Moves between items:
ch & rm
ch % tj
qq & ch
qq % qb
hd & jp
hd % sm
ng & zc
ng % hn
ct & jj
ct % zl
jl & hd
jl % dd
zc & pz
zc % gp
qm & mq
qm % bt
rl & zl
rl % jj
md & dj
md % nb
nq & md
nq % qg
qg & rq
qg % nq
dj & rn
dj % nj
jc & cf
jc % sc
mh & qf
mh % nh
pf & jq
pf % hs
gj & sm
gj % jp
jq & rr
jq % qd
gp & hn
gp % zc
bt & dt
bt % qm
nh & qc
nh % mh
tj & qb
tj % ch
zn & jl
zn % ls
bs & tj
bs % rm
hs & ng
hs % pf
nb & qg
nb % md
rm & jc
rm % bs
qf & gp
qf % pz
jj & zn
jj % rl
dd & ls
dd % jl
pz & nh
pz % qf
qd & hs
qd % jq
cf & nj
cf % rn
pm & bt
pm % mq
lc & qq
lc % rh
hn & pf
hn % ng
sm & dd
sm % hd
rh & gj
rh % lc
rr & nq
rr % rq
rq & qd
rq % rr
ls & rl
ls % zn
qb & rh
qb % qq
zl & pm
zl % ct
rn & sc
rn % cf
qc & qm
qc % dt
jp & lc
jp % gj
sc & bs
sc % jc
dt & mh
dt % qc
nj & nb
nj % dj
mq & ct
mq % pm

The rows follow the links: the fewer symbols apart two items are, the more alike their rows tend to be.

Each row is also shifted at random along 4 hidden directions that mean nothing.

Each row, then its item:
[-26, -24, 8, 24, -39, -31, 11, 67, -41, 59, 149, -15, -86, -27, -13, 68, 57, 9, 3, -53, -15, 81, -83, 18, -94, 2, 11, 24, 1, 116, -7, -31, -32, 11, 33, 33, 120, 68, -8, -29, 53, 57, 35, 15, -67, 78, 39, -46, 59, -75, -92, -82]; item jl
[8, -25, 65, 14, 12, 24, 7, -26, -18, -49, 89, 29, -108, 69, 56, -63, 42, -75, 11, 38, -36, -6, 94, 3, 31, 64, -35, 43, 56, 15, -8, 124, -62, 92, 5, 30, 19, -14, 110, 9, -54, 24, 83, 36, 33, -19, 28, 61, -37, 42, 23, 47]; item bs
[-27, 9, 70, -71, 48, -35, -154, 96, 267, 69, -78, 18, -182, 21, -77, -126, -46, -3, 124, 143, 73, 4, 78, 41, 117, 82, -104, -101, -99, -100, 19, 14, -243, -25, -33, 90, -44, 87, -56, 98, 5, 80, 88, 145, -68, -94, 46, -194, -43, 88, -1, -13]; item dj
[1, 53, 103, 29, -19, 25, 33, -19, -90, -100, 169, 46, -159, -10, -49, 3, -8, -169, -27, -84, -62, 62, 34, -34, 30, -4, -101, 249, 118, -2, 28, 154, 93, 73, -83, -37, -132, 72, -27, -65, -106, 5, 215, 16, 89, -81, 17, 144, -37, 88, 98, 170]; item jc
[30, 26, -88, -57, 61, 45, 16, -58, -115, -67, -225, -98, 323, 84, 62, -100, -80, 80, -23, 62, 36, -107, 35, 32, 80, 12, 108, -97, 1, -112, -116, -86, 58, -77, 137, -33, 43, -230, 27, -32, -4, -161, -214, 56, 105, 55, -56, 176, -120, 4, 134, -8]; item pm
[-7, 2, 18, -11, -11, -76, -54, 36, 41, 46, 88, -47, -133, 4, -6, 75, -38, -3, 65, 143, -12, 85, -53, 57, -7, -15, 24, -5, -47, 39, -3, -66, -40, -49, 60, 78, 114, 72, -31, -25, 38, 62, 28, 99, -108, 48, -7, 152, 7, -11, -102, -79]; item hd
[17, 32, -36, -15, 24, 9, -24, -11, -43, -55, -91, -77, 93, 15, 1, 18, -103, 50, -8, 34, 26, 0, -63, -9, 56, -57, 24, 1, 9, -82, -93, -103, 81, -50, 37, -11, 11, -63, -106, -44, 15, -86, -128, 98, -19, -1, -28, 76, -90, 33, 54, 34]; item rl
[-26, -26, 43, 22, -30, -42, 7, 12, 59, 50, 55, 88, -32, 1, -27, 20, 55, -51, 6, -13, -4, 69, -1, 72, -23, 69, 10, -6, -44, 106, 58, 60, -20, -8, -46, -4, -13, 88, 57, 15, -20, 91, 137, -114, -7, 29, -26, 33, 64, -90, -47, -44]; item jj
[23, 48, 54, 19, -1, 30, 29, 20, -101, -72, 125, -48, -138, 18, -19, -27, 2, -49, 20, -37, -5, 32, 19, -61, -11, -25, -44, 139, 93, -33, -40, 69, -25, 35, 44, 25, 14, 0, -41, -78, -30, -41, 67, 182, 35, -34, 59, 52, -67, 113, 73, 97]; item ch
[16, -24, -37, 34, -7, -22, -43, -23, -75, 12, 54, -37, 20, -18, -6, 134, -69, -20, -41, -2, -43, 53, -119, 17, 13, -80, 16, 105, 4, 24, 0, -118, 191, -1, -1, -40, 30, 41, -81, -37, 12, -7, -27, -44, -51, -11, -72, 148, 16, -46, -42, 0]; item qd
[-17, -46, -64, 26, -8, 23, -5, -47, -26, -58, 53, 40, -151, 41, 17, 69, 61, 52, -9, 94, -84, 46, 51, -13, -103, -42, 114, -22, -92, 95, 79, 38, -2, -5, 27, -78, 75, 28, 140, -35, 29, 60, 73, -146, -40, 22, -43, 73, 117, -27, -42, -47]; item gp
[22, -2, -126, -21, 36, 36, -27, -4, -108, -47, -43, -116, 8, 29, 11, 37, -73, 123, -2, 67, -8, -16, -42, -48, -49, -114, 117, -32, -35, -47, -61, -134, 45, -60, 118, -46, 116, -74, -25, -40, 99, -71, -163, 78, -48, 11, -38, 33, -2, 24, 8, -40]; item ng
[-22, -28, -20, 67, -47, 22, 51, -77, -17, -77, 103, -6, -119, 41, 139, 118, 15, 15, -66, 148, -79, 61, -36, -72, -54, -78, 71, -56, 9, 62, -38, -5, 33, 76, 3, 9, 115, -30, 63, -56, 38, 48, -91, -9, -141, 27, -22, 109, 26, -55, -130, -44]; item gj
[29, 36, -49, -40, 18, 37, -9, 37, -88, 3, -25, -59, 40, -55, -116, -42, -29, 40, 34, -137, 41, -31, -28, -22, -30, -66, -5, 99, 23, -61, 34, -24, 51, -68, 32, -71, -70, 16, -73, -26, 11, -79, 30, 39, 79, -52, 8, -65, 5, 88, 116, 70]; item pz
[-19, -36, 9, 38, -47, -30, 57, 40, -23, 55, 97, 26, 23, -20, 13, 43, 92, 11, -43, -96, -3, 31, -49, 17, -106, 37, 7, -16, 27, 113, 0, -9, -7, 5, 8, 14, 76, 24, 40, -4, 24, 52, 3, -72, -13, 116, 43, -67, 69, -120, -72, -81]; item zn
[-32, -72, -58, 49, 0, -1, -31, -54, -2, -62, 23, -5, -77, 54, 103, 103, -16, 72, -69, 88, -58, 31, -45, -50, -35, -56, 52, -70, -57, 33, -41, -85, 53, 61, -16, -35, 108, -19, 27, 2, 53, 29, -130, -66, -132, 6, -47, -48, 62, -68, -106, -86]; item rq
[23, -31, -68, -11, 20, 66, 24, -53, -180, -104, 13, -2, 36, 75, 29, -36, 47, 41, -23, -41, -81, -31, 86, -30, -78, -11, 118, 46, 10, 22, 19, 27, 65, 8, 68, -123, 38, -68, 167, -28, -8, -40, 8, -105, 96, 33, -22, 73, 42, -13, 86, 14]; item mh

Where do the symbols, taken in turn from left to right, take each start?
Answers are names.
[33, -12, -67, 3, -9, 27, 67, -78, -195, -35, 17, 14, 145, 41, 30, 14, 44, -7, -49, -28, -62, 0, 43, 33, -71, -8, 130, 62, 7, 78, 41, 42, 141, -27, 79, -104, 39, -77, 136, -78, -43, -44, 45, -142, 142, 79, -57, 287, 29, -56, 68, 8]
% % %: pz
[20, 41, 46, 14, 7, 37, 38, -37, -80, -128, 63, -15, -104, 75, 60, -35, -1, -42, -9, 71, -31, 19, 75, -51, 14, -5, 18, 56, 48, -41, -78, 97, -35, 32, 37, 12, 16, -68, 48, -87, -24, -39, 10, 129, 38, -5, 24, 143, -78, 92, 64, 92]
& % &: bs
[30, 48, -87, -52, 26, 58, 27, 1, -103, -76, -112, -65, 77, 54, -17, -78, 11, 107, 18, -4, 17, -57, 68, -40, -37, -42, 91, -52, -25, -45, -20, -3, -40, -92, 105, -68, 23, -117, 56, -50, 35, -77, -68, 42, 84, 23, 2, 18, -13, 69, 123, 33]
& % &: mh
[-16, 5, 19, 1, -13, -18, -75, 103, 67, 44, 168, -49, -284, -47, -72, 49, 19, 11, 56, -14, 17, 65, -73, -39, -75, -50, -71, 56, 19, 18, 5, -18, -124, 23, 18, 61, 67, 134, -94, 20, 57, 71, 49, 159, -148, -25, 67, -215, 40, 39, -82, -39]
& & %: qb
[25, 9, 10, -44, 41, 14, -68, 1, -42, -30, -69, -7, 109, 18, -84, -81, -65, -64, 19, -68, 8, -32, 38, 54, 74, 10, -29, 136, 18, -80, 37, -2, 89, -36, -4, -64, -129, 4, -22, 11, -79, -68, 91, -34, 141, -69, -54, 94, -61, 62, 160, 79]
% & %: pm
[1, 45, 22, 24, -10, -28, -20, 31, -13, 33, 34, -29, 38, -114, -93, 77, -72, -68, -30, -170, 48, 52, -140, -24, 40, -71, -116, 161, 81, -32, 3, -72, 139, 7, -89, -1, -119, 109, -225, -17, -22, -35, 3, 29, -30, -76, -8, -53, -38, 12, 6, 77]
% % %: zn
[-9, 17, -9, 81, -29, 23, 37, -6, -122, -111, 185, -53, -172, -38, 7, 142, -13, 5, -83, -44, -62, 109, -121, -113, -113, -140, 21, 140, 63, 44, -49, -53, 130, 37, -8, -26, 58, 63, -84, -117, 43, 10, -47, 59, -119, 14, 17, 9, 39, 5, -54, 35]
& %: zn
[-23, 7, 88, 32, -11, 10, 48, -50, 23, -44, -3, 78, 11, 12, 40, -30, 5, -120, -52, -30, -20, -28, 55, -13, 76, 51, -72, 34, 56, -25, -14, 107, 34, 93, -105, 13, -102, -10, 37, 21, -79, -8, 57, -51, 60, -49, 4, 42, -32, 20, 36, 84]
% % & %: dj
[15, 31, -26, -14, 13, 50, 77, -5, -124, -83, -40, 17, 76, 31, -23, -62, 74, 32, -22, -51, -18, -27, 94, -4, -67, 19, 86, -1, -20, 35, 8, 86, 17, -62, 43, -68, -9, -68, 124, -67, 5, -25, 44, -80, 133, 67, 9, 66, 34, 6, 131, 42]
& % % %: pm
[-35, -22, 55, 51, -25, 41, 94, -28, -4, -22, 34, 113, 103, -56, 45, -7, 81, -73, -130, -227, -16, -57, -12, -62, -7, 41, -114, 20, 124, 18, -2, 107, 50, 122, -165, -15, -101, 8, -8, 77, -52, -19, -12, -144, 41, -37, 60, -253, 17, -48, -1, 36]
% & % %: rn
[-12, -55, 35, 51, -52, 29, 48, -69, -24, -30, 133, 50, -93, 33, 111, 59, 73, -43, -52, -5, -81, 1, 19, -35, -60, 9, -8, 12, 68, 59, -10, 86, 2, 127, -31, 13, 35, 9, 87, 10, -18, 35, 21, -51, -37, 3, 19, -21, 47, -31, -87, -6]
% &: ch
[16, 21, 46, -26, 2, -45, -68, 68, 108, 101, 50, -40, -113, -60, -69, 0, -39, -28, 92, 20, 69, 15, -48, 34, 46, 9, -102, 33, 19, -49, 14, -23, -83, 11, -16, 108, -33, 76, -121, 55, 6, 17, 43, 170, -54, -52, 38, -92, -52, 68, -50, 0]
& %: qb
[-28, 42, 23, -22, 7, -17, -64, 112, 69, -6, 48, -41, -217, -1, -85, -15, 11, 69, 61, 35, 43, 96, -25, -13, -48, -27, 5, -17, -62, 21, -10, -31, -124, -67, 31, 36, 54, 81, -84, -52, 80, 68, 47, 132, -112, 29, 58, -129, 31, 35, -22, -37]
% & %: rr
